[[112 143 107 105 120 126 102 115 150 150 104 107 105 106]
 [106 152 106 104 108 109 104 110 106 124 104 103 106 107]
 [102 106 102 108 105 156 106 105 151 106 108 106 102 103]
 [110 155 100 104 108 111 101 107 106 125 102 109 101 105]
 [151 117 148 147 152 144 154 154 150 152 104 148 149 145]]
:
[[151 117 148 147 152 144 154 154 150 152 104 148 149 145]
 [112 143 107 105 120 126 102 115 150 150 104 107 105 106]
 [106 152 106 104 108 109 104 110 106 124 104 103 106 107]
 [102 106 102 108 105 156 106 105 151 106 108 106 102 103]
 [110 155 100 104 108 111 101 107 106 125 102 109 101 105]]

[[129 128 125 127 126 128 127 127 128 128 127 129 127]
 [127 122 128 130 124 121 128 128 118 130 127 118 130]
 [126 129 116 117 115 110 140 105 116 122 107 133 144]]
:
[[127 122 128 130 124 121 128 128 118 130 127 118 130]
 [129 128 125 127 126 128 127 127 128 128 127 129 127]
 [126 129 116 117 115 110 140 105 116 122 107 133 144]]

[[126 125 119 110 135 134 127 126 129 125]
 [131 132 138 150 119 122 129 135 128 130]
 [134 130 141 152 118 121 127 130 126 127]]
:
[[134 130 141 152 118 121 127 130 126 127]
 [131 132 138 150 119 122 129 135 128 130]
 [126 125 119 110 135 134 127 126 129 125]]

[[127 129 127 128  99 122]
 [142 127 148 137 129 119]
 [137 135 129 132 105 113]
 [146 135 142 138 128 119]]
:
[[142 127 148 137 129 119]
 [146 135 142 138 128 119]
 [137 135 129 132 105 113]
 [127 129 127 128  99 122]]

[[133 125 113 132 149 122 156 134 109]
 [141 150 128 117 138 142 121 137 113]]
:
[[141 150 128 117 138 142 121 137 113]
 [133 125 113 132 149 122 156 134 109]]

[[132 157 108]
 [124 121 130]
 [128 128 128]]
:
[[124 121 130]
 [128 128 128]
 [132 157 108]]

[[106 105 102]
 [123 120 122]
 [127 119 130]
 [132 117 134]
 [122 124 121]
 [132 134 135]
 [133 111 133]
 [133 108 142]
 [117 127 109]
 [119 116 124]
 [130 126 141]
 [122 118 129]]
:
[[133 108 142]
 [130 126 141]
 [132 134 135]
 [132 117 134]
 [133 111 133]
 [127 119 130]
 [122 118 129]
 [119 116 124]
 [123 120 122]
 [122 124 121]
 [117 127 109]
 [106 105 102]]

[[145 117 119 132 102 130 134]
 [129 120 101 123 126 126 120]
 [144 132 136 128 112 124 129]
 [128 132 135 116 124 131 127]
 [118 124 122 134 140 125 122]
 [141 135 116 141 110 129 127]
 [128 127 128 106 132 126 132]]
:
[[144 132 136 128 112 124 129]
 [128 132 135 116 124 131 127]
 [128 127 128 106 132 126 132]
 [118 124 122 134 140 125 122]
 [145 117 119 132 102 130 134]
 [141 135 116 141 110 129 127]
 [129 120 101 123 126 126 120]]
---
[[127 127 122 134 136 124 139 132 125 113 147 129 121 139]
 [115 124 128 120 128 144 110 138 126 128 124 126 132 132]
 [133 130 126 115 126 136 119 130 139 127 110 128 145 112]
 [142 122 130 117 118 118 155 112 139 121 142 123 108 145]
 [113 129 131 147 135 123 140 145 118 126 141 124 146 151]]
:
[[113 129 131 147 135 123 140 145 118 126 141 124 146 151]
 [127 127 122 134 136 124 139 132 125 113 147 129 121 139]
 [115 124 128 120 128 144 110 138 126 128 124 126 132 132]
 [133 130 126 115 126 136 119 130 139 127 110 128 145 112]
 [142 122 130 117 118 118 155 112 139 121 142 123 108 145]]

[[119 129 126 131 115 125]
 [113 128 125 128 123 110]
 [115 128 125 127 120 113]
 [111 129 124 129 125 107]
 [117 129 115 152 119 140]
 [117 128 121 144 118 138]
 [117 129 114 152 120 141]
 [116 128 127 137 117 136]
 [118 131 124 131 117 119]
 [118 129 126 130 116 120]
 [118 129 125 129 116 120]
 [112 128 125 128 124 109]]
:
[[112 128 125 128 124 109]
 [119 129 126 131 115 125]
 [113 128 125 128 123 110]
 [115 128 125 127 120 113]
 [111 129 124 129 125 107]
 [117 129 115 152 119 140]
 [117 128 121 144 118 138]
 [117 129 114 152 120 141]
 [116 128 127 137 117 136]
 [118 131 124 131 117 119]
 [118 129 126 130 116 120]
 [118 129 125 129 116 120]]

[[137 143]
 [108 118]
 [137 128]
 [131 125]
 [120 137]
 [107 130]
 [150 137]
 [135 131]
 [128 137]
 [133 121]
 [130 141]
 [133 115]]
:
[[133 115]
 [137 143]
 [108 118]
 [137 128]
 [131 125]
 [120 137]
 [107 130]
 [150 137]
 [135 131]
 [128 137]
 [133 121]
 [130 141]]

[[114 128 115 135 129]
 [115 145 130 135 133]
 [121 108 112 131 119]
 [136 144 124 105 141]
 [119 118  99 126 126]
 [130 104 128 119 127]
 [143 127 145 130 129]]
:
[[143 127 145 130 129]
 [114 128 115 135 129]
 [115 145 130 135 133]
 [121 108 112 131 119]
 [136 144 124 105 141]
 [119 118  99 126 126]
 [130 104 128 119 127]]

[[130 132 127 153 142 130 121 128 125 121 125 146 132 123 140]
 [132 129 116 111 128 130 117 117 127 117 114 118 130 130 153]
 [128 132 135 114 121 128 135 124 121 141 134 138 129 131 149]
 [130 131 119 115 138 127 132 121 135 144 128 115 127 130 106]
 [139 127 139 144 119 128 100 139 130 127 112 153 129 134 101]]
:
[[139 127 139 144 119 128 100 139 130 127 112 153 129 134 101]
 [130 132 127 153 142 130 121 128 125 121 125 146 132 123 140]
 [132 129 116 111 128 130 117 117 127 117 114 118 130 130 153]
 [128 132 135 114 121 128 135 124 121 141 134 138 129 131 149]
 [130 131 119 115 138 127 132 121 135 144 128 115 127 130 106]]

[[117 128 122 130 109 131 131 114]
 [109 134 141 133 109 135 127 135]
 [139 133 123 140 150 138 129 121]
 [147 127 127 121 132 126 130 133]]
:
[[147 127 127 121 132 126 130 133]
 [117 128 122 130 109 131 131 114]
 [109 134 141 133 109 135 127 135]
 [139 133 123 140 150 138 129 121]]
